a =
[[-0.45  0.35  0.24 -0.89  0.31  0.63 -0.57]
 [ 0.76 -0.38  0.37 -1.46 -0.52  1.06 -0.14]
 [-1.51  1.50 -0.40 -0.10  1.51  0.05 -0.32]
 [ 0.80 -0.43  0.37 -1.32 -0.61  0.96 -0.08]
 [-0.59  0.57  0.09 -0.57  0.47  0.47 -0.45]
 [ 1.47 -0.10 -0.31 -1.18 -0.47  1.25  0.83]
 [-1.18  1.22 -0.28 -0.16  1.16  0.13 -0.30]
 [ 0.19 -0.13  0.34 -1.06 -0.20  0.69 -0.35]
 [ 0.15 -0.42  0.80 -2.16 -0.48  1.30 -1.02]
 [-0.51  0.91 -0.49  0.17  0.91  0.06  0.29]
 [-0.32  0.26  0.25 -0.88  0.18  0.64 -0.52]
 [-0.14 -0.04  0.52 -1.41 -0.12  0.88 -0.73]
 [ 1.05  0.25 -0.58 -0.49  0.00  0.85  0.95]
 [ 1.52 -0.80  0.39 -1.99 -1.03  1.49  0.17]]
The entry in the bottom-left corner is 1.52
The 2nd entry on the main diagonal: -0.38
The first entry, reading row by row is -0.45
Read off the entry directly above the largest entry.
A: 1.05
The smallest entry is -2.16
The 3rd entry on the main diagonal -> -0.40
Read off the 2nd entry from the end, reading row by row.
A: 1.49
The entry just left of -1.02: 1.30
Read off the entry just left of 0.06.
A: 0.91
The last entry, reading row by row -> 0.17
The second entry on the diagonal from the top-right corner -> 1.06
Read off the third largest entry.
A: 1.50
Read off the entry in the top-right corner.
A: -0.57
The smallest entry in the last column -> -1.02
Read off the 3rd entry from the end, reading row by row.
A: -1.03
Read off the third entry, reading row by row.
A: 0.24
The entry just left of the smallest entry: 0.80
The entry directly above -0.28 is -0.31
Read off the smallest entry in the first row.
A: -0.89
Read off the 4th entry from the end, reading row by row.
A: -1.99
Read off the entry just right of the largest entry.
A: -0.80
The fifth entry in reading order -> 0.31
The third entry on the diagonal from the top-right corner -> 1.51
The entry directly above -0.73: -0.52
Read off the largest entry in the first row.
A: 0.63
Read off the entry directly above -2.16.
A: -1.06
Read off the entry just left of 0.13.
A: 1.16
Read off the entry just right of -0.51.
A: 0.91
Read off the entry just left of 0.26.
A: -0.32
Read off the entry directly above -0.47.
A: 0.47

B =
[[3 4 5 5 4 7 5 5]
 [7 5 4 4 5 1 3 4]
 [6 3 5 3 7 3 2 4]
 [6 3 4 3 7 2 1 4]
 [6 3 4 3 7 2 1 4]
 [3 3 6 4 6 7 4 6]
 [6 5 5 5 5 4 4 5]
 [5 4 4 3 6 4 3 4]
 [3 3 6 4 7 7 4 6]
 [3 5 3 5 1 4 6 3]
 [5 6 4 5 4 4 5 4]
 [7 5 3 3 6 2 3 3]]
Counting starts at 1.
Read off the entry at row 1, column 1.
A: 3
Read off the entry in the bottom-right corner.
A: 3
Read off the entry in row 2 and column 1.
A: 7
Read off the bottom-left entry.
A: 7
Read off the entry at row 1, column 2.
A: 4
Read off the entry at row 3, column 1.
A: 6
Read off the entry in the top-right corner.
A: 5
The entry at row 3, column 2: 3
Read off the entry in row 2 and column 3.
A: 4
Read off the entry in row 1 and column 3.
A: 5

Questions about the grid below. Counting starts at 1.
1) The entry in the bottom-left corner?
2) The bottom entry of the column that holds the smallest entry?
3) The entry in row 1 and column 2?
4) The entry in row 3 and column 3?
5) The minimum?
6) The entry directly above -33.2?
7) The entry directly above 0.1?
8) The entry directly above -7.6?
[[  8.4  19.5 -15.6 -34.2  34.3 -17.4   7.5  -6.4 -46.5]
 [ -6.8  33.3  -8.5  -4.0  56.4 -13.4 -32.6   0.1  -8.4]
 [  9.3 -15.3 -24.7 -27.5   7.0 -16.9  42.8   3.7 -42.2]
 [  1.8 -31.7  17.0  15.9 -55.3  -9.9  21.2   3.9  25.3]
 [-31.6  11.2  46.0   3.7 -32.9 -10.6  -7.7  24.5  18.0]
 [-12.9  50.1  27.1 -23.7  19.3 -14.5 -31.0   0.3 -19.2]
 [ -5.2 -14.2 -21.0 -26.1  12.6 -16.7  43.8  19.0 -39.6]
 [ 37.8  18.3  13.3 -22.5 -28.9 -14.6  -9.1 -45.8 -20.1]
 [-13.8 -30.8 -25.4  36.9  23.9  -8.9   2.4  18.2  34.3]
 [ -3.7  32.5  46.9  -8.1 -33.2 -12.0 -26.9 -10.1   5.0]
 [-16.0  40.1  44.4  -5.8 -11.1 -11.7 -35.9   0.8   8.0]
 [-37.6  -7.6 -17.8   6.2  45.1 -12.7  13.6  43.6  -1.6]]
1) -37.6
2) 45.1
3) 19.5
4) -24.7
5) -55.3
6) 23.9
7) -6.4
8) 40.1
